Here is a tiny trained network, its code and every weight. The questions are about switching its units off for an input and a target symbol, where a switched-off unit gives its printed mean instead of its output.

import numpy as np


def w(rows, s, z=0):
    codes = np.array(rows[::2]) - 128.0
    scale = np.full(codes.shape[1], s)
    scale[-1] = z or s
    return codes * scale


def norm(h):
    return h / np.sqrt((h * h).mean(-1, keepdims=True) + 1e-5)


def f(y):
    return np.maximum(y, 0)


def softmax(a):
    e = np.exp(a - a.max(-1, keepdims=True))
    return e / e.sum(-1, keepdims=True)


def log_softmax(a):
    a = a - a.max(-1, keepdims=True)
    return a - np.log(np.exp(a).sum(-1, keepdims=True))


def net(x, mask):
    ids = ['Ωβγδζηθπτφ'.index(c) for c in x.split()]
    T = len(ids)
    res = E[ids] + P[:T]
    r = norm(res)
    for j in range(3):
        rows = slice(3 * j, 3 * j + 3)
        q, k, v = (r @ M[0][rows].T for M in (Q, K, V))
        z = softmax(np.where(np.tri(T) > 0, q @ k.T / 3**0.5, -1e9)) @ v
        o = O[0][rows]
        res = res + np.where(mask[j], z, o[:, -1]) @ o[:, :-1]
    y = f(norm(res) @ A[0][:, :-1].T + A[0][:, -1])
    res = res + np.where(mask[3:15], y, B[0][:, -1]) @ B[0][:, :-1]
    return log_softmax(norm(res)[-1] @ U[:, :-1].T + U[:, -1])


Q, K, V, O, A, B = {}, {}, {}, {}, {}, {}
E = w([
[177,71,90,117,172,118,146,100],'Ω',
[126,135,192,143,86,22,222,112],'β',
[138,254,73,183,82,126,175,105],'γ',
[114,187,84,145,123,235,104,127],'δ',
[110,152,58,127,158,68,83,132],'ζ',
[52,163,185,173,120,110,109,170],'η',
[78,100,144,126,65,140,188,138],'θ',
[156,127,46,181,70,151,117,111],'π',
[123,170,137,151,164,148,172,71],'τ',
[116,168,118,89,198,84,106,210],'φ',
],0.015)
P = w([
[78,113,101,167,153,154,128,128],'0',
[150,182,127,69,100,144,138,168],'1',
[177,152,184,77,82,137,78,136],'2',
[155,104,216,132,94,138,38,105],'3',
[138,93,168,194,232,125,178,242],'4',
[71,123,60,105,195,154,177,144],'5',
[78,149,52,10,104,172,89,37],'6',
],0.011)
Q[0] = w([
[126,164,136,2,77,115,102,62],'H1',
[223,140,185,173,116,114,99,164],'H1',
[175,143,174,81,103,127,75,109],'H1',
[118,131,134,165,88,151,184,121],'H2',
[154,67,183,107,115,104,130,109],'H2',
[91,106,143,177,180,113,181,154],'H2',
[114,145,114,82,114,127,124,93],'H3',
[146,149,162,165,98,96,128,138],'H3',
[102,132,114,139,151,125,175,110],'H3',
],0.015)
K[0] = w([
[116,59,172,254,161,133,25,67],'H1',
[28,91,22,162,213,162,250,175],'H1',
[58,83,112,243,193,83,147,104],'H1',
[114,140,137,159,31,175,208,126],'H2',
[134,95,233,173,125,82,137,111],'H2',
[129,105,126,146,174,91,206,220],'H2',
[129,58,164,190,133,130,40,86],'H3',
[94,73,78,124,172,160,129,124],'H3',
[186,155,145,55,77,128,91,159],'H3',
],0.0084)
V[0] = w([
[173,160,81,192,76,188,60,158],'H1',
[151,23,141,109,186,173,71,64],'H1',
[117,86,100,124,76,93,108,169],'H1',
[108,146,67,94,69,92,159,85],'H2',
[137,181,71,122,163,159,99,75],'H2',
[141,99,66,182,169,109,179,204],'H2',
[121,112,176,124,142,223,163,197],'H3',
[174,111,184,254,117,102,118,162],'H3',
[53,137,114,94,56,124,121,37],'H3',
],0.0091)
O[0] = w([
[158,107,190,158,116,190,59,125,157],'H1',
[141,165,162,73,150,129,118,191,80],'H1',
[151,211,165,182,198,111,92,74,2],'H1',
[134,40,141,174,156,104,119,143,129],'H2',
[161,121,169,216,156,140,146,125,237],'H2',
[154,143,183,102,78,124,79,111,148],'H2',
[99,145,186,72,142,229,164,67,149],'H3',
[141,213,228,105,2,96,137,112,112],'H3',
[121,96,146,201,202,130,222,227,149],'H3',
],0.0086,0.0046)
A[0] = w([
[169,174,126,165,222,105,95,87,42],'N1',
[58,235,2,180,88,83,162,140,40],'N2',
[151,95,54,145,53,146,12,223,24],'N3',
[165,102,36,131,152,165,204,116,67],'N4',
[80,202,97,167,105,40,51,102,69],'N5',
[31,102,89,134,109,81,143,167,141],'N6',
[136,147,101,41,132,167,129,115,67],'N7',
[40,156,51,49,142,174,213,84,172],'N8',
[120,134,76,73,181,70,170,101,153],'N9',
[105,229,198,186,131,169,180,76,208],'N10',
[231,27,179,73,101,89,182,108,153],'N11',
[164,144,107,206,165,223,108,154,254],'N12',
],0.0068,0.0031)
B[0] = w([
[160,82,133,129,160,112,85,146,158],'N1',
[172,147,138,138,138,247,126,149,173],'N2',
[60,156,84,116,126,109,124,142,159],'N3',
[142,86,138,125,94,124,73,119,203],'N4',
[185,134,118,130,121,90,112,110,156],'N5',
[206,119,149,164,123,98,97,170,182],'N6',
[103,106,119,112,147,147,151,142,161],'N7',
[171,105,173,97,127,125,95,146,245],'N8',
[178,121,133,138,159,174,152,90,182],'N9',
[145,72,150,97,117,83,145,115,245],'N10',
[107,170,123,116,77,140,119,71,185],'N11',
[73,167,101,99,140,120,137,113,255],'N12',
],0.011,0.0069)
U = w([
[161,111,97,86,109,130,57,56,15],'Ω',
[120,184,179,99,52,61,182,94,133],'β',
[188,187,146,184,102,148,182,131,195],'γ',
[44,169,157,112,135,220,142,130,91],'δ',
[139,111,99,169,176,55,67,164,69],'ζ',
[104,159,255,164,101,117,42,170,74],'η',
[114,50,124,92,64,137,151,213,112],'θ',
[47,114,98,180,68,96,116,107,193],'π',
[122,76,168,141,205,117,176,122,190],'τ',
[127,209,137,57,159,91,118,163,251],'φ',
],0.0098,0.0031)

Each question gives the input, a string of symbols that net reads in full, and the target symbol t.
The units are the heads (3 rows each of Q, K, V and O) and the neurons (one row each of A and B). Each row of codes is followed by its name. A weight is (code - 128) times the scale printed after its matrix; where a second scale follows, it is the last column's (O, A, B and U).
mask holds one flag per unit, heads first, then neurons. A switched-off unit (its flag False) gives its mean, the last column of its rows in O or B, instead of its output. The means were averaged over made-up inputs and are rounded, as every weight is.
A unit's drop is (log p(t) with every unit on - log p(t) with that unit switched off) / (log p(t) with every unit on - log p(t) with every unit switched off).
The circuit of an input: a set's keep is (log p(t) with only the set's units on - log p(t) with every unit switched off) / (log p(t) with every unit on - log p(t) with every unit switched off). Starting from the 12 units with the biggest drops (on a tie, the unit counted first), units are removed one at a time, each time the one whose removal leaves the highest keep (on an exact tie, the one counted first), for as long as the keep stays at least 0.8.
circuit, biggest first: the units of the circuit, biggest drop first
k most important neurons: the k neurons with the biggest drops, biggest first
which heads matter: for each layer, one digit per head in row order, 1 if its drop is at least 0.15 and else 0, layers parted by /
input β τ τ τ, target γ: circuit, biggest first	(H1 N2 H3)
input η γ φ Ω ζ, target π: circuit, biggest first	(H1 N8)
input π τ τ τ τ Ω δ, target θ: circuit, biggest first	(H1 H2)
input β ζ τ η τ, target ζ: which heads matter	001
input τ Ω φ, target θ: circuit, biggest first	(H1)
input γ γ δ θ δ β τ, target τ: which heads matter	010
input Ω ζ π ζ γ η, target η: which heads matter	110
input Ω τ δ, target φ: which heads matter	100
input Ω γ τ η, target φ: circuit, biggest first	(H1 H2)
input φ τ ζ η τ η γ, target γ: circuit, biggest first	(N2 H2)
input γ Ω τ, target π: which heads matter	100
input β φ Ω γ τ γ τ, target π: which heads matter	111
input φ Ω φ, target Ω: which heads matter	101
input δ η Ω τ, target δ: 2 most important neurons	(N12 N8)
input τ γ φ δ τ ζ Ω, target δ: which heads matter	100
input θ γ Ω φ Ω τ, target φ: circuit, biggest first	(H1)
input γ Ω γ π, target π: which heads matter	000
input Ω β τ β, target φ: which heads matter	110
input τ ζ ζ, target θ: which heads matter	100
input γ τ θ, target π: which heads matter	100
input η δ ζ δ δ Ω τ, target τ: circuit, biggest first	(H2)
input π τ β δ δ π, target γ: circuit, biggest first	(N2 H3)
input β τ ζ γ β φ, target ζ: circuit, biggest first	(H3 H1)
input τ θ δ δ τ γ, target δ: circuit, biggest first	(N12 H1)
input β τ τ τ β, target θ: which heads matter	111
input φ γ φ τ ζ τ, target Ω: which heads matter	001
input τ τ γ δ, target δ: which heads matter	000
input γ φ Ω τ τ, target Ω: circuit, biggest first	(H3 H2)
input φ θ δ η φ ζ π, target π: circuit, biggest first	(H2 N9 N12)
